[[ 19 -43  35  -4]
 [ 21 -46  34 -11]
 [ 11 -52  50   7]
 [ 36 -25 -14 -44]]
:
[[ 21 -46  34]
 [ 11 -52  50]]

[[ 46  32  29]
 [ -8  31 -54]
 [  6  12 -12]
 [ 15 -20  15]
 [-22  51 -66]]
:
[[ -8  31 -54]
 [  6  12 -12]]

[[-31  13 -33 -55]
 [ 50  30 -60  10]
 [-53  -1  -3  -4]]
:
[[ 50  30 -60]
 [-53  -1  -3]]

[[ 33  66  36]
 [ 35 -32 -34]
 [ 23 -20  -2]]
:
[[ 35 -32 -34]
 [ 23 -20  -2]]

[[ 24 -18 -36 -29]
 [ 41  -7 -33 -54]
 [-37  21 -33  42]
 [ 44  61  16 -27]]
:
[[ 41  -7 -33]
 [-37  21 -33]]

[[  5  14 -14  -9]
 [ 28   9 -12  50]
 [-26 -19   8  26]
 [-25  65   6 -47]]
:
[[ 28   9 -12]
 [-26 -19   8]]
---
[[ -2  51 -29  46 -37 -16 -27  33 -51  69   4  -5]
 [ -3  48 -29  50 -42 -16 -26  35 -52  58 -11  -5]
 [ 10  42 -29  52 -41 -14 -30  34 -50  56   6  -7]
 [ 21  33 -30  48 -39 -16 -26  38 -51  48  12  -4]]
:
[[ -2  -3  10  21]
 [ 51  48  42  33]
 [-29 -29 -29 -30]
 [ 46  50  52  48]
 [-37 -42 -41 -39]
 [-16 -16 -14 -16]
 [-27 -26 -30 -26]
 [ 33  35  34  38]
 [-51 -52 -50 -51]
 [ 69  58  56  48]
 [  4 -11   6  12]
 [ -5  -5  -7  -4]]

[[-57  30]
 [-36   5]
 [-27  37]]
:
[[-57 -36 -27]
 [ 30   5  37]]

[[ -1   3  -7]
 [-11  -3 -20]
 [ 45 -11   1]
 [  5 -48 -32]
 [ 16  -9  -8]
 [-14  64  37]
 [-43  41  32]
 [-13 -33 -42]
 [-46 -10 -13]
 [-19 -11 -36]
 [ 13   0  44]
 [ 35 -15  25]]
:
[[ -1 -11  45   5  16 -14 -43 -13 -46 -19  13  35]
 [  3  -3 -11 -48  -9  64  41 -33 -10 -11   0 -15]
 [ -7 -20   1 -32  -8  37  32 -42 -13 -36  44  25]]

[[-27 -11  -5  25 -40   3  22]
 [ -3  66  40 -30  -5  16  64]
 [-11  19  21   2 -21   6  31]
 [ 19  -6 -23  11  34  13  -1]]
:
[[-27  -3 -11  19]
 [-11  66  19  -6]
 [ -5  40  21 -23]
 [ 25 -30   2  11]
 [-40  -5 -21  34]
 [  3  16   6  13]
 [ 22  64  31  -1]]

[[ 12  -1  -2  -6   7  55]
 [ 10  17  26   5 -18  43]
 [ 14   3   1   9   0  53]
 [-12  19  24  20 -21 -47]
 [  8  14  23  16  -3  58]
 [  8  10  15   0 -16  20]
 [  3 -34 -42 -55  54  37]]
:
[[ 12  10  14 -12   8   8   3]
 [ -1  17   3  19  14  10 -34]
 [ -2  26   1  24  23  15 -42]
 [ -6   5   9  20  16   0 -55]
 [  7 -18   0 -21  -3 -16  54]
 [ 55  43  53 -47  58  20  37]]

[[ 25 -29]
 [-53  39]
 [  9 -18]
 [ 29 -48]
 [ 64  41]
 [-61  21]
 [ 54  36]]
:
[[ 25 -53   9  29  64 -61  54]
 [-29  39 -18 -48  41  21  36]]

[[  1  -1  -1  -6   5  -2  -4]
 [  2   0  -1  -6   3   1  -1]
 [  2  -1   1  -5   6   0  -2]
 [  2   1  -2  -6   3   0  -2]
 [  3   0  -1  -4   3   3  -2]
 [  2   1  -1  -4   3   2  -3]
 [  0   1  -3 -56   1  -2  -3]]
:
[[  1   2   2   2   3   2   0]
 [ -1   0  -1   1   0   1   1]
 [ -1  -1   1  -2  -1  -1  -3]
 [ -6  -6  -5  -6  -4  -4 -56]
 [  5   3   6   3   3   3   1]
 [ -2   1   0   0   3   2  -2]
 [ -4  -1  -2  -2  -2  -3  -3]]

[[ -5 -31  29   1 -31   4   3 -20 -14]
 [ 23  -1  -5  -2  10  21   4 -14   2]
 [-30 -38 -17  14 -68 -38   2  11   4]
 [-25   4  25  13  34  20  -4 -27   5]
 [-11  13  18   6  32 -12  10   1  -2]
 [ 25 -28  38   0  20  -5  19  -6   4]
 [-39 -28  37 -16 -12 -12  -2 -15  -6]
 [ 18  12 -25 -22  14  -1  14  -6  12]
 [  2   6 -11 -10 -18  15   1  -5 -18]]
:
[[ -5  23 -30 -25 -11  25 -39  18   2]
 [-31  -1 -38   4  13 -28 -28  12   6]
 [ 29  -5 -17  25  18  38  37 -25 -11]
 [  1  -2  14  13   6   0 -16 -22 -10]
 [-31  10 -68  34  32  20 -12  14 -18]
 [  4  21 -38  20 -12  -5 -12  -1  15]
 [  3   4   2  -4  10  19  -2  14   1]
 [-20 -14  11 -27   1  -6 -15  -6  -5]
 [-14   2   4   5  -2   4  -6  12 -18]]

[[ -8   3]
 [-49   9]
 [ 14  -2]
 [ 20   0]
 [-55   9]
 [-34   0]
 [-34   0]
 [  1   0]]
:
[[ -8 -49  14  20 -55 -34 -34   1]
 [  3   9  -2   0   9   0   0   0]]
